Below are the code and all the weights of a small trained network. Each question names an input and a target symbol and asks about switching units off, where a switched-off unit gives its printed mean instead of its output.

import numpy as np


def w(rows, s, z=0):
    codes = np.array(rows[::2]) - 128.0
    scale = np.full(codes.shape[1], s)
    scale[-1] = z or s
    return codes * scale


def norm(h):
    return h / np.sqrt((h * h).mean(-1, keepdims=True) + 1e-5)


def softmax(a):
    e = np.exp(a - a.max(-1, keepdims=True))
    return e / e.sum(-1, keepdims=True)


def log_softmax(a):
    a = a - a.max(-1, keepdims=True)
    return a - np.log(np.exp(a).sum(-1, keepdims=True))


def net(x, mask):
    ids = ['ΓΔΘΞΠΨαβεζηλστφ'.index(c) for c in x.split()]
    T = len(ids)
    res = E[ids] + P[:T]
    u = 0
    for l in range(2):
        r = norm(res)
        for j in range(3):
            rows = slice(2 * j, 2 * j + 2)
            q, k, v = (r @ M[l][rows].T for M in (Q, K, V))
            z = softmax(np.where(np.tri(T) > 0, q @ k.T / 2**0.5, -1e9)) @ v
            o = O[l][rows]
            res = res + np.where(mask[u + j], z, o[:, -1]) @ o[:, :-1]
        u += 3
    return log_softmax(norm(res)[-1] @ U[:, :-1].T + U[:, -1])


Q, K, V, O = {}, {}, {}, {}
E = w([
[150,93,99,140,109,102],'Γ',
[112,92,184,129,119,168],'Δ',
[148,119,143,148,120,87],'Θ',
[117,145,180,152,92,127],'Ξ',
[96,99,147,108,116,165],'Π',
[142,66,126,133,120,136],'Ψ',
[108,105,117,135,86,155],'α',
[114,104,135,156,81,163],'β',
[163,91,154,156,126,97],'ε',
[139,138,121,167,78,114],'ζ',
[106,144,147,133,99,117],'η',
[134,100,153,119,141,106],'λ',
[176,92,110,157,110,110],'σ',
[89,132,162,135,91,154],'τ',
[229,233,156,251,232,241],'φ',
],0.023)
P = w([
[113,148,125,109,156,126],'0',
[32,91,146,164,148,70],'1',
[127,74,126,141,66,112],'2',
[103,222,114,86,227,119],'3',
[203,164,112,67,115,169],'4',
[67,114,248,190,93,94],'5',
[117,82,119,111,34,170],'6',
],0.017)
Q[0] = w([
[170,209,221,79,79,116],'L0H1',
[69,150,64,214,246,190],'L0H1',
[121,80,124,157,129,188],'L0H2',
[170,99,211,114,68,103],'L0H2',
[184,54,89,107,32,150],'L0H3',
[235,181,112,51,79,185],'L0H3',
],0.011)
K[0] = w([
[144,101,170,255,191,149],'L0H1',
[39,102,93,31,141,61],'L0H1',
[150,103,158,166,87,152],'L0H2',
[213,188,151,176,198,189],'L0H2',
[229,180,179,34,77,152],'L0H3',
[128,29,178,181,30,86],'L0H3',
],0.011)
V[0] = w([
[123,124,133,196,154,144],'L0H1',
[97,123,122,75,111,96],'L0H1',
[108,86,139,65,56,82],'L0H2',
[138,143,123,55,102,115],'L0H2',
[164,144,115,255,205,206],'L0H3',
[168,155,241,92,86,43],'L0H3',
],0.0088)
O[0] = w([
[131,25,67,146,85,182,253],'L0H1',
[164,145,166,127,172,100,92],'L0H1',
[126,202,170,136,228,2,199],'L0H2',
[57,128,45,128,216,174,27],'L0H2',
[132,184,219,111,169,36,20],'L0H3',
[96,148,22,177,215,187,251],'L0H3',
],0.0075,0.0014)
Q[1] = w([
[39,79,170,232,147,52],'L1H1',
[168,238,141,102,210,113],'L1H1',
[51,132,161,198,183,61],'L1H2',
[164,251,133,26,187,152],'L1H2',
[168,116,133,209,41,141],'L1H3',
[116,105,136,220,161,131],'L1H3',
],0.013)
K[1] = w([
[123,247,107,13,209,116],'L1H1',
[31,78,112,123,112,54],'L1H1',
[117,240,164,117,225,116],'L1H2',
[63,49,150,216,120,78],'L1H2',
[185,163,137,118,143,168],'L1H3',
[148,216,128,90,168,140],'L1H3',
],0.014)
V[1] = w([
[130,36,193,84,235,152],'L1H1',
[201,89,114,167,147,95],'L1H1',
[32,119,160,83,116,185],'L1H2',
[201,121,255,255,174,240],'L1H2',
[107,125,78,8,169,124],'L1H3',
[136,33,54,40,71,155],'L1H3',
],0.013)
O[1] = w([
[109,137,102,43,81,193,236],'L1H1',
[54,140,121,122,89,105,110],'L1H1',
[161,73,131,119,110,135,216],'L1H2',
[162,253,185,159,43,207,255],'L1H2',
[124,147,107,79,197,131,79],'L1H3',
[100,87,159,89,157,103,108],'L1H3',
],0.018,0.0086)
U = w([
[122,130,132,211,156,81,182],'Γ',
[77,110,168,7,49,70,57],'Δ',
[152,82,64,167,197,165,204],'Θ',
[65,190,80,149,89,148,67],'Ξ',
[246,75,113,140,158,169,77],'Π',
[186,58,141,30,141,148,81],'Ψ',
[138,139,87,129,108,114,161],'α',
[50,154,40,200,166,177,98],'β',
[167,70,148,83,123,71,252],'ε',
[38,164,157,129,94,65,101],'ζ',
[99,101,93,101,131,68,255],'η',
[179,97,229,118,60,50,97],'λ',
[181,209,97,216,201,200,60],'σ',
[84,114,31,99,161,206,153],'τ',
[168,149,157,58,86,226,3],'φ',
],0.018,0.007)

Each question gives the input, a string of symbols that net reads in full, and the target symbol t.
The units are the heads (2 rows each of Q, K, V and O). Each row of codes is followed by its name. A weight is (code - 128) times the scale printed after its matrix; where a second scale follows, it is the last column's (O and U).
mask holds one flag per head, layer by layer. A switched-off head (its flag False) gives its mean, the last column of its rows in O, instead of its output. The means were averaged over made-up inputs and are rounded, as every weight is.
A unit's drop is (log p(t) with every unit on - log p(t) with that unit switched off) / (log p(t) with every unit on - log p(t) with every unit switched off).
The circuit of an input: a set's keep is (log p(t) with only the set's units on - log p(t) with every unit switched off) / (log p(t) with every unit on - log p(t) with every unit switched off). Starting from all 6 units, units are removed one at a time, each time the one whose removal leaves the highest keep (on an exact tie, the one counted first), for as long as the keep stays at least 0.8.
units of the circuit, in order: the units of the circuit, biggest drop first
unit that matters most: the unit with the biggest drop
which heads matter: for each layer, one digit per head in row order, 1 if its drop is at least 0.15 and else 0, layers parted by /
input ζ Δ β, target Γ: units of the circuit, in order => (L1H1)
input Δ λ Ψ λ η Δ τ, target Θ: which heads matter => 001 / 110
input ε Δ Π Ψ Δ, target Ψ: which heads matter => 001 / 011
input Δ Δ β Θ ζ, target λ: units of the circuit, in order => (L1H1 L1H3)
input Ψ Δ Δ τ σ Δ Δ, target ζ: units of the circuit, in order => (L1H1 L1H2)
input Δ Ψ Δ τ, target Δ: which heads matter => 000 / 010
input α β Ψ Δ λ Ξ, target φ: which heads matter => 000 / 100
input Δ Ψ λ η η Ψ ζ, target Θ: units of the circuit, in order => (L1H2 L1H1 L0H3)
input Δ ζ Δ β β ζ Ψ, target λ: which heads matter => 000 / 100
input Δ β Ξ Π, target λ: units of the circuit, in order => (L1H1 L1H3 L1H2)
input Δ λ Ψ β, target τ: which heads matter => 000 / 010
input β β Δ Π Θ τ, target Ψ: units of the circuit, in order => (L1H2 L1H1)
input λ Δ Γ Ψ β λ, target Δ: which heads matter => 001 / 010
input α Δ Δ Δ ζ τ Δ, target Γ: which heads matter => 000 / 100
input Δ β Δ α Δ Ψ, target ε: which heads matter => 001 / 010
input σ Θ Δ Ξ, target β: unit that matters most => L0H3
input Δ Δ Θ Δ Δ, target β: units of the circuit, in order => (L0H3 L1H1 L1H2)
input Ξ Δ Δ, target σ: units of the circuit, in order => (L1H1 L0H3)
input α β Ξ Ψ τ, target σ: which heads matter => 101 / 100
input α Ψ Δ, target ε: units of the circuit, in order => (L1H2)
input τ β λ λ ε Δ Ξ, target Ξ: units of the circuit, in order => (L1H1 L1H2)
